Below are the code and all the weights of a small trained network. Each question names an input and a class and asks about switching units off, where a switched-off unit gives its printed mean instead of its output.

import numpy as np


def w(rows, s, z=0):
    codes = np.array(rows[::2]) - 128.0
    scale = np.full(codes.shape[1], s)
    scale[-1] = z or s
    return codes * scale


def f(y):
    return np.maximum(y, 0)


def log_softmax(a):
    a = a - a.max(-1, keepdims=True)
    return a - np.log(np.exp(a).sum(-1, keepdims=True))


def net(x, mask):
    res = np.array(x, float).reshape(1, 5) / 4 @ E
    y = f(res @ A[0][:, :-1].T + A[0][:, -1])
    res = res + np.where(mask, y, B[0][:, -1]) @ B[0][:, :-1]
    return log_softmax(res[-1] @ U[:, :-1].T + U[:, -1])


A, B = {}, {}
E = w([
[239,155,117,184,91,180,225,27,195,113,65],'x0',
[153,185,145,152,1,152,139,159,24,99,159],'x1',
[183,154,120,81,123,116,84,67,159,71,222],'x2',
[211,234,92,130,172,29,60,49,89,228,58],'x3',
[139,188,236,143,227,186,125,166,116,212,125],'x4',
],0.0071)
A[0] = w([
[121,109,148,146,98,170,126,155,143,66,182,82],'N1',
[107,97,86,96,141,104,99,114,170,124,117,83],'N2',
[79,29,142,145,167,193,184,162,208,132,120,146],'N3',
[110,111,122,114,254,116,104,109,157,171,106,211],'N4',
[106,165,156,147,69,133,92,197,57,156,132,105],'N5',
[95,109,130,151,40,97,114,194,56,117,120,214],'N6',
[160,120,77,80,123,52,75,60,146,108,127,93],'N7',
[50,84,122,125,86,165,173,219,117,90,164,141],'N8',
[196,163,93,151,66,121,180,26,134,119,81,166],'N9',
[109,143,62,54,99,52,57,80,91,107,136,175],'N10',
[220,186,102,145,30,134,150,22,164,96,121,253],'N11',
[200,169,118,184,101,152,203,58,155,167,72,124],'N12',
[113,134,128,129,126,134,130,117,128,133,131,80],'N13',
[166,214,166,118,145,118,89,130,71,183,148,95],'N14',
[126,105,62,80,114,73,84,54,146,107,143,75],'N15',
[136,95,125,116,21,139,130,163,120,42,173,223],'N16',
[86,50,106,100,199,96,131,124,166,115,111,188],'N17',
[79,75,146,136,18,168,169,175,127,39,170,71],'N18',
[112,144,191,146,198,156,106,150,123,155,132,164],'N19',
[168,187,177,133,187,128,91,67,157,131,180,163],'N20',
[93,191,182,137,193,109,77,198,75,215,109,165],'N21',
],0.0073,0.0028)
B[0] = w([
[146,116,168,66,91,127,134,124,134,92,161,191],'N1',
[104,98,123,157,129,98,99,133,169,116,105,160],'N2',
[85,63,158,128,159,165,218,181,186,102,131,228],'N3',
[117,95,193,126,216,90,90,146,216,166,116,215],'N4',
[97,156,89,130,54,129,157,177,65,171,68,198],'N5',
[48,128,56,181,48,116,128,170,90,130,128,220],'N6',
[133,115,82,171,128,65,68,39,148,129,141,188],'N7',
[68,85,172,89,96,79,168,201,120,98,151,248],'N8',
[189,104,143,204,79,153,165,49,110,96,59,233],'N9',
[107,130,53,161,120,89,54,113,131,139,185,200],'N10',
[207,151,100,190,89,215,191,2,69,56,103,254],'N11',
[202,113,219,161,124,131,172,78,131,113,32,234],'N12',
[146,116,129,124,124,134,131,133,131,129,132,128],'N13',
[193,197,127,94,119,111,93,109,64,166,124,198],'N14',
[112,100,82,168,116,88,75,58,159,102,151,180],'N15',
[107,112,115,63,22,107,146,140,99,54,212,234],'N16',
[65,74,142,149,160,86,103,156,188,130,98,200],'N17',
[88,53,199,69,13,83,193,164,145,43,177,249],'N18',
[125,143,185,80,162,166,151,173,121,178,137,195],'N19',
[202,151,183,80,184,138,107,79,149,116,173,190],'N20',
[145,205,124,87,142,100,104,213,92,246,76,237],'N21',
],0.0067,0.0099)
U = w([
[61,67,162,123,254,159,165,199,215,144,99,129],'0',
[152,162,36,171,81,137,91,62,77,65,186,4],'1',
[65,72,144,65,23,129,170,189,129,33,183,152],'2',
[89,80,62,157,175,55,21,91,205,129,126,176],'3',
[194,121,149,211,103,175,200,45,123,84,4,176],'4',
[69,182,65,131,91,118,106,215,49,205,63,128],'5',
[171,136,141,85,184,239,149,72,186,49,199,81],'6',
[186,208,185,47,211,129,78,152,112,195,122,142],'7',
],0.0068,0.0026)

Each question gives the input, the list of numbers given to net, and the class t.
The units are the neurons (one row each of A and B). Each row of codes is followed by its name. A weight is (code - 128) times the scale printed after its matrix; where a second scale follows, it is the last column's (A, B and U).
mask holds one flag per neuron, in row order. A switched-off neuron (its flag False) gives its mean, the last column of its row in B, instead of its output. The means were averaged over made-up inputs and are rounded, as every weight is.
A unit's drop is (log p(t) with every unit on - log p(t) with that unit switched off) / (log p(t) with every unit on - log p(t) with every unit switched off).
The circuit of an input: a set's keep is (log p(t) with only the set's units on - log p(t) with every unit switched off) / (log p(t) with every unit on - log p(t) with every unit switched off). Starting from the 12 units with the biggest drops (on a tie, the unit counted first), units are removed one at a time, each time the one whose removal leaves the highest keep (on an exact tie, the one counted first), for as long as the keep stays at least 0.8.
units of the circuit, in order: the units of the circuit, biggest drop first
unit that matters most: the unit with the biggest drop
top k neurons: the k neurons with the biggest drops, biggest first
drop of u: that unit's drop, to one decimal
input [-2,-3,-7,-5,1], class 0: units of the circuit, in order : [N16; N3]
input [-3,7,6,1,-3], class 1: units of the circuit, in order : [N10; N3]
input [-7,8,3,7,-3], class 5: unit that matters most : N5
input [-4,4,0,8,4], class 7: units of the circuit, in order : [N20; N14]
input [-1,-7,-3,4,3], class 7: units of the circuit, in order : [N21; N6]
input [-3,5,4,8,3], class 7: units of the circuit, in order : [N20; N14]
input [-1,1,-8,-4,8], class 0: units of the circuit, in order : [N3; N16]
input [7,6,5,-3,-5], class 4: top 2 neurons : [N11; N9]
input [-7,1,2,4,-2], class 5: top 2 neurons : [N21; N5]
input [-7,-2,6,7,0], class 3: top 2 neurons : [N10; N7]
input [8,-6,-7,-5,3], class 0: top 2 neurons : [N3; N11]
input [4,-8,8,-4,-2], class 6: drop of N11 : 0.2
input [-4,-1,4,6,1], class 7: drop of N15 : -0.1
input [-6,-2,-3,5,1], class 7: unit that matters most : N4
input [-6,-2,8,-1,2], class 3: drop of N10 : 0.1
